Below are the code and all the weights of a small trained network. Each question names an input and a target symbol and asks about switching units off, where a switched-off unit gives its printed mean instead of its output.

import numpy as np


def w(rows, s, z=0):
    codes = np.array(rows[::2]) - 128.0
    scale = np.full(codes.shape[1], s)
    scale[-1] = z or s
    return codes * scale


def f(y):
    return y / 2 * (1 + np.tanh(0.7978845608 * (y + 0.044715 * y**3)))


def softmax(a):
    e = np.exp(a - a.max(-1, keepdims=True))
    return e / e.sum(-1, keepdims=True)


def log_softmax(a):
    a = a - a.max(-1, keepdims=True)
    return a - np.log(np.exp(a).sum(-1, keepdims=True))


def net(x, mask):
    ids = ['αγδεζμστ'.index(c) for c in x.split()]
    T = len(ids)
    res = E[ids] + P[:T]
    r = res
    for j in range(2):
        rows = slice(2 * j, 2 * j + 2)
        q, k, v = (r @ M[0][rows].T for M in (Q, K, V))
        z = softmax(np.where(np.tri(T) > 0, q @ k.T / 2**0.5, -1e9)) @ v
        o = O[0][rows]
        res = res + np.where(mask[j], z, o[:, -1]) @ o[:, :-1]
    y = f(res @ A[0][:, :-1].T + A[0][:, -1])
    res = res + np.where(mask[2:18], y, B[0][:, -1]) @ B[0][:, :-1]
    return log_softmax(res[-1] @ U[:, :-1].T + U[:, -1])


Q, K, V, O, A, B = {}, {}, {}, {}, {}, {}
E = w([
[98,128,165,141,144],'α',
[115,29,107,157,111],'γ',
[48,52,137,120,146],'δ',
[152,111,141,173,112],'ε',
[167,115,56,107,5],'ζ',
[166,178,114,199,204],'μ',
[129,173,19,55,141],'σ',
[58,166,145,133,98],'τ',
],0.021)
P = w([
[103,130,140,70,144],'0',
[72,135,96,216,89],'1',
[134,115,138,58,143],'2',
[89,136,91,214,86],'3',
[148,119,133,61,143],'4',
[99,144,85,219,85],'5',
[159,130,129,62,145],'6',
[112,145,78,228,73],'7',
[169,136,123,66,148],'8',
[127,147,76,234,77],'9',
[180,147,118,60,149],'10',
[137,158,72,241,75],'11',
[195,154,118,59,146],'12',
[138,183,75,247,63],'13',
],0.012)
Q[0] = w([
[64,132,99,253,151],'h1',
[183,131,104,19,102],'h1',
[116,131,143,163,131],'h2',
[169,137,142,125,144],'h2',
],0.023)
K[0] = w([
[252,190,73,144,114],'h1',
[37,67,185,126,126],'h1',
[121,171,102,167,139],'h2',
[74,117,130,130,132],'h2',
],0.015)
V[0] = w([
[144,89,254,158,87],'h1',
[93,101,135,77,18],'h1',
[28,116,115,109,114],'h2',
[81,98,140,104,113],'h2',
],0.0068)
O[0] = w([
[120,13,254,193,118,4],'h1',
[152,156,223,33,24,163],'h1',
[135,138,170,165,149,175],'h2',
[109,69,62,128,157,127],'h2',
],0.008,0.0035)
A[0] = w([
[91,105,146,118,74,130],'n1',
[188,152,168,89,193,253],'n2',
[121,113,208,48,247,101],'n3',
[120,67,76,169,43,121],'n4',
[116,109,43,68,119,154],'n5',
[163,88,106,188,120,136],'n6',
[221,142,84,162,91,202],'n7',
[171,56,145,45,120,75],'n8',
[101,194,71,84,104,93],'n9',
[169,112,151,191,148,46],'n10',
[115,138,120,130,47,186],'n11',
[81,137,215,206,121,1],'n12',
[201,106,110,56,129,124],'n13',
[137,79,237,192,144,139],'n14',
[99,132,126,197,75,83],'n15',
[132,25,150,66,185,79],'n16',
],0.011,0.0075)
B[0] = w([
[116,96,136,134,138,174],'n1',
[111,100,169,180,101,177],'n2',
[198,253,129,170,104,156],'n3',
[108,168,145,143,133,218],'n4',
[178,153,141,115,155,222],'n5',
[132,130,141,142,82,174],'n6',
[80,107,125,107,137,248],'n7',
[142,146,84,134,145,165],'n8',
[141,75,134,153,119,214],'n9',
[154,162,172,88,104,137],'n10',
[104,141,118,90,115,224],'n11',
[159,142,117,60,174,128],'n12',
[149,104,120,174,182,167],'n13',
[205,115,86,107,85,158],'n14',
[192,112,189,137,202,165],'n15',
[81,93,159,58,181,161],'n16',
],0.014,0.011)
U = w([
[201,103,119,132,165,4],'α',
[107,119,126,192,168,170],'γ',
[196,167,138,136,103,47],'δ',
[141,145,9,107,100,213],'ε',
[135,175,167,78,206,41],'ζ',
[107,36,131,122,169,101],'μ',
[161,45,103,177,65,109],'σ',
[63,138,136,119,81,236],'τ',
],0.012,0.0039)

Each question gives the input, a string of symbols that net reads in full, and the target symbol t.
The units are the heads (2 rows each of Q, K, V and O) and the neurons (one row each of A and B). Each row of codes is followed by its name. A weight is (code - 128) times the scale printed after its matrix; where a second scale follows, it is the last column's (O, A, B and U).
mask holds one flag per unit, heads first, then neurons. A switched-off unit (its flag False) gives its mean, the last column of its rows in O or B, instead of its output. The means were averaged over made-up inputs and are rounded, as every weight is.
A unit's drop is (log p(t) with every unit on - log p(t) with that unit switched off) / (log p(t) with every unit on - log p(t) with every unit switched off).
The circuit of an input: a set's keep is (log p(t) with only the set's units on - log p(t) with every unit switched off) / (log p(t) with every unit on - log p(t) with every unit switched off). Starting from the 12 units with the biggest drops (on a tie, the unit counted first), units are removed one at a time, each time the one whose removal leaves the highest keep (on an exact tie, the one counted first), for as long as the keep stays at least 0.8.
units of the circuit, in order: the units of the circuit, biggest drop first
k most important neurons: the k neurons with the biggest drops, biggest first
heads that matter: for each layer, one digit per head in row order, 1 if its drop is at least 0.15 and else 0, layers parted by /
drop when u is switched off: that unit's drop, to one decimal
input δ γ δ δ σ γ σ τ γ δ τ σ δ, target ζ: heads that matter : 00
input σ μ ε, target σ: units of the circuit, in order : n4, n16, n5
input γ τ ε μ α δ γ γ μ τ, target γ: units of the circuit, in order : h1
input τ ζ μ μ δ α μ ζ, target τ: heads that matter : 00
input τ ζ ζ γ δ ε δ ε, target τ: heads that matter : 10
input τ δ μ μ α ζ δ μ δ σ τ ε, target ε: heads that matter : 10
input ζ τ α δ δ α δ γ τ α, target τ: units of the circuit, in order : h1, n5
input σ σ τ δ ζ δ τ γ, target τ: units of the circuit, in order : h1, n4
input μ δ σ, target α: heads that matter : 00
input δ ε σ ζ μ μ τ δ μ δ ε, target σ: heads that matter : 10
input ζ δ τ γ α ζ ε μ γ τ ε δ μ, target γ: heads that matter : 00
input δ σ ζ ζ δ δ μ δ μ δ σ, target α: 2 most important neurons : n5, n13
input γ γ ζ δ ζ ζ μ μ ε σ σ γ τ δ, target ε: drop when h1 is switched off : 1.0
input ζ μ ζ ζ α, target δ: drop when n3 is switched off : 0.8
input ζ μ μ γ σ δ ε ζ μ τ, target γ: drop when n14 is switched off : 0.1
input γ α σ μ τ α γ ζ τ γ τ τ ε δ, target τ: drop when n5 is switched off : 0.1
input ζ γ α τ δ ζ, target τ: most important neuron : n4
